Below is a small trained network, with its code and all its weights. Each question gives an input and a class and asks what happens when units are switched off, that is, made to give their printed mean instead of their output.

import numpy as np


def w(rows, s, z=0):
    codes = np.array(rows[::2]) - 128.0
    scale = np.full(codes.shape[1], s)
    scale[-1] = z or s
    return codes * scale


def f(y):
    return np.maximum(y, 0)


def log_softmax(a):
    a = a - a.max(-1, keepdims=True)
    return a - np.log(np.exp(a).sum(-1, keepdims=True))


def net(x, mask):
    res = np.array(x, float).reshape(1, 6) / 4 @ E
    y = f(res @ A[0][:, :-1].T + A[0][:, -1])
    res = res + np.where(mask, y, B[0][:, -1]) @ B[0][:, :-1]
    return log_softmax(res[-1] @ U[:, :-1].T + U[:, -1])


A, B = {}, {}
E = w([
[132,102,124,248,125],'x0',
[149,50,217,114,200],'x1',
[127,127,128,129,127],'x2',
[2,148,132,142,181],'x3',
[151,235,212,146,127],'x4',
[70,90,183,127,28],'x5',
],0.0069)
A[0] = w([
[187,103,140,111,65,33],'neuron 0',
[10,172,138,138,172,68],'neuron 1',
[166,134,139,140,92,26],'neuron 2',
[126,72,186,122,147,35],'neuron 3',
[73,101,195,126,25,2],'neuron 4',
[119,188,132,25,139,147],'neuron 5',
[140,224,209,126,119,15],'neuron 6',
[101,47,34,124,122,51],'neuron 7',
[185,140,131,118,85,186],'neuron 8',
[106,230,69,143,51,72],'neuron 9',
[151,210,187,206,133,70],'neuron 10',
[165,183,66,135,245,5],'neuron 11',
[127,144,143,250,108,95],'neuron 12',
[147,113,239,129,183,74],'neuron 13',
[200,135,119,131,117,52],'neuron 14',
[160,119,112,191,158,148],'neuron 15',
],0.017,0.0066)
B[0] = w([
[105,227,178,127,161,175],'neuron 0',
[102,180,186,212,181,251],'neuron 1',
[144,178,138,140,155,148],'neuron 2',
[116,186,73,75,159,183],'neuron 3',
[169,164,121,130,1,221],'neuron 4',
[54,70,180,80,115,249],'neuron 5',
[239,102,157,95,152,214],'neuron 6',
[222,88,151,89,185,225],'neuron 7',
[95,98,146,210,156,218],'neuron 8',
[112,144,14,106,161,254],'neuron 9',
[198,70,150,116,162,227],'neuron 10',
[169,195,105,135,13,241],'neuron 11',
[45,114,170,66,110,228],'neuron 12',
[105,139,24,123,147,236],'neuron 13',
[103,215,164,145,142,178],'neuron 14',
[66,109,152,104,109,208],'neuron 15',
],0.03,0.0082)
U = w([
[162,119,167,102,170,128],'0',
[120,167,142,137,65,125],'1',
[84,146,75,116,176,105],'2',
[81,177,188,182,177,93],'3',
[89,113,149,128,138,250],'4',
[50,110,179,76,129,97],'5',
[88,37,135,215,124,123],'6',
[102,17,107,255,103,101],'7',
],0.0086,0.021)

Each question gives the input, the list of numbers given to net, and the class t.
The units are the neurons (one row each of A and B). Each row of codes is followed by its name. A weight is (code - 128) times the scale printed after its matrix; where a second scale follows, it is the last column's (A, B and U).
mask holds one flag per neuron, in row order. A switched-off neuron (its flag False) gives its mean, the last column of its row in B, instead of its output. The means were averaged over made-up inputs and are rounded, as every weight is.
A unit's drop is (log p(t) with every unit on - log p(t) with that unit switched off) / (log p(t) with every unit on - log p(t) with every unit switched off).
The circuit of an input: a set's keep is (log p(t) with only the set's units on - log p(t) with every unit switched off) / (log p(t) with every unit on - log p(t) with every unit switched off). Starting from the 12 units with the biggest drops (on a tie, the unit counted first), units are removed one at a time, each time the one whose removal leaves the highest keep (on an exact tie, the one counted first), for as long as the keep stays at least 0.8.
circuit, biggest first: the units of the circuit, biggest drop first
top k neurons: the k neurons with the biggest drops, biggest first
drop when u is switched off: that unit's drop, to one decimal
input [-3,7,3,-7,4,-4], class 2: circuit, biggest first : (neuron 13)
input [2,4,2,8,8,-1], class 0: top 2 neurons : (neuron 6; neuron 10)
input [7,1,-1,-6,-2,5], class 5: top 2 neurons : (neuron 12; neuron 1)
input [-7,-3,-5,-2,2,8], class 1: top 2 neurons : (neuron 4; neuron 12)
input [-3,7,-4,-8,4,0], class 3: top 4 neurons : (neuron 0; neuron 9; neuron 8; neuron 14)
input [-7,-2,4,6,5,-6], class 5: top 2 neurons : (neuron 5; neuron 4)
input [-8,-7,-5,-4,3,-3], class 5: top 4 neurons : (neuron 5; neuron 13; neuron 3; neuron 1)
input [3,-1,6,-8,7,-7], class 3: top 3 neurons : (neuron 14; neuron 8; neuron 7)
input [3,-3,8,8,-2,8], class 1: top 4 neurons : (neuron 4; neuron 8; neuron 0; neuron 14)
input [1,4,5,-7,4,7], class 1: top 2 neurons : (neuron 4; neuron 1)
input [-7,-7,0,-8,6,1], class 3: top 2 neurons : (neuron 8; neuron 0)
input [5,2,-1,5,3,2], class 3: top 4 neurons : (neuron 1; neuron 5; neuron 9; neuron 7)
input [6,2,5,1,-5,-5], class 5: top 2 neurons : (neuron 15; neuron 6)
input [-1,-4,-5,-2,-5,8], class 1: circuit, biggest first : (neuron 4)
input [5,6,4,-3,5,7], class 1: drop when neuron 5 is switched off : 0.3
input [-4,7,-3,7,6,6], class 2: drop when neuron 8 is switched off : 0.1
input [-1,-7,-6,0,6,2], class 2: drop when neuron 9 is switched off : 4.3
